Below is a small trained network, with its code and all its weights. Each question gives an input and a class and asks what happens when units are switched off, that is, made to give their printed mean instead of their output.

import numpy as np


def w(rows, s, z=0):
    codes = np.array(rows[::2]) - 128.0
    scale = np.full(codes.shape[1], s)
    scale[-1] = z or s
    return codes * scale


def f(y):
    return np.maximum(y, 0)


def log_softmax(a):
    a = a - a.max(-1, keepdims=True)
    return a - np.log(np.exp(a).sum(-1, keepdims=True))


def net(x, mask):
    res = np.array(x, float).reshape(1, 2) / 4 @ E
    y = f(res @ A[0][:, :-1].T + A[0][:, -1])
    res = res + np.where(mask, y, B[0][:, -1]) @ B[0][:, :-1]
    return log_softmax(res[-1] @ U[:, :-1].T + U[:, -1])


A, B = {}, {}
E = w([
[84,8,175,89,163],'x0',
[70,125,34,28,94],'x1',
],0.014)
A[0] = w([
[92,13,140,93,193,80],'n0',
[103,217,122,134,103,158],'n1',
[142,196,106,130,151,254],'n2',
[170,205,77,159,106,183],'n3',
[196,95,149,177,151,183],'n4',
[110,180,149,158,108,167],'n5',
[99,137,126,98,92,248],'n6',
[193,171,69,174,110,88],'n7',
[172,149,215,187,179,73],'n8',
[148,158,164,233,174,146],'n9',
[149,249,75,155,54,96],'n10',
[59,121,7,20,55,48],'n11',
[189,127,206,201,163,67],'n12',
[97,132,14,48,69,132],'n13',
[163,178,126,153,51,133],'n14',
[122,186,124,157,80,72],'n15',
[147,190,77,132,104,80],'n16',
[132,58,194,68,164,131],'n17',
[174,113,175,208,142,154],'n18',
[111,138,66,70,79,135],'n19',
[141,179,130,149,92,72],'n20',
[157,149,200,218,150,87],'n21',
[126,15,166,121,169,78],'n22',
[70,66,133,161,123,252],'n23',
[185,230,85,174,69,81],'n24',
[90,61,214,54,186,50],'n25',
],0.012,0.015)
B[0] = w([
[128,76,55,174,215,217],'n0',
[139,101,147,119,167,194],'n1',
[165,112,241,49,156,241],'n2',
[150,111,136,99,172,227],'n3',
[103,187,165,107,105,217],'n4',
[130,137,154,101,182,182],'n5',
[168,217,236,56,138,235],'n6',
[114,73,77,158,210,176],'n7',
[30,188,67,240,57,203],'n8',
[76,156,167,127,104,230],'n9',
[125,89,80,143,206,218],'n10',
[8,186,46,238,72,250],'n11',
[62,171,87,235,67,206],'n12',
[36,209,181,189,48,248],'n13',
[143,91,113,101,175,185],'n14',
[136,85,2,154,162,153],'n15',
[88,68,44,177,203,167],'n16',
[156,88,130,142,205,212],'n17',
[77,208,182,141,85,224],'n18',
[61,162,181,150,105,206],'n19',
[151,83,7,193,169,150],'n20',
[94,152,119,164,86,210],'n21',
[117,82,58,141,189,202],'n22',
[218,161,241,38,187,250],'n23',
[136,91,85,147,187,208],'n24',
[115,68,4,176,196,198],'n25',
],0.011,0.017)
U = w([
[26,183,107,189,53,115],'0',
[104,8,66,140,249,100],'1',
[150,159,235,9,143,255],'2',
[106,107,59,140,69,83],'3',
[124,94,70,147,71,84],'4',
[192,89,96,123,127,93],'5',
],0.012,0.0066)

Each question gives the input, the list of numbers given to net, and the class t.
The units are the neurons (one row each of A and B). Each row of codes is followed by its name. A weight is (code - 128) times the scale printed after its matrix; where a second scale follows, it is the last column's (A, B and U).
mask holds one flag per neuron, in row order. A switched-off neuron (its flag False) gives its mean, the last column of its row in B, instead of its output. The means were averaged over made-up inputs and are rounded, as every weight is.
A unit's drop is (log p(t) with every unit on - log p(t) with that unit switched off) / (log p(t) with every unit on - log p(t) with every unit switched off).
The circuit of an input: a set's keep is (log p(t) with only the set's units on - log p(t) with every unit switched off) / (log p(t) with every unit on - log p(t) with every unit switched off). Starting from the 12 units with the biggest drops (on a tie, the unit counted first), units are removed one at a time, each time the one whose removal leaves the highest keep (on an exact tie, the one counted first), for as long as the keep stays at least 0.8.
circuit, biggest first: the units of the circuit, biggest drop first
k most important neurons: the k neurons with the biggest drops, biggest first
drop of u: that unit's drop, to one decimal
input [-3,-3], class 2: circuit, biggest first : [n11]
input [-1,3], class 2: 2 most important neurons : [n8; n12]
input [-2,3], class 2: circuit, biggest first : [n8; n12]
input [4,3], class 1: 2 most important neurons : [n0; n2]
input [-5,-4], class 1: 2 most important neurons : [n13; n11]
input [0,-3], class 2: 2 most important neurons : [n11; n13]
input [8,-8], class 0: 3 most important neurons : [n8; n12; n18]
input [0,3], class 2: 2 most important neurons : [n8; n12]
input [4,-1], class 1: drop of n2 : 0.2
input [-7,6], class 1: drop of n7 : 0.1
input [-3,-1], class 2: drop of n3 : 0.0
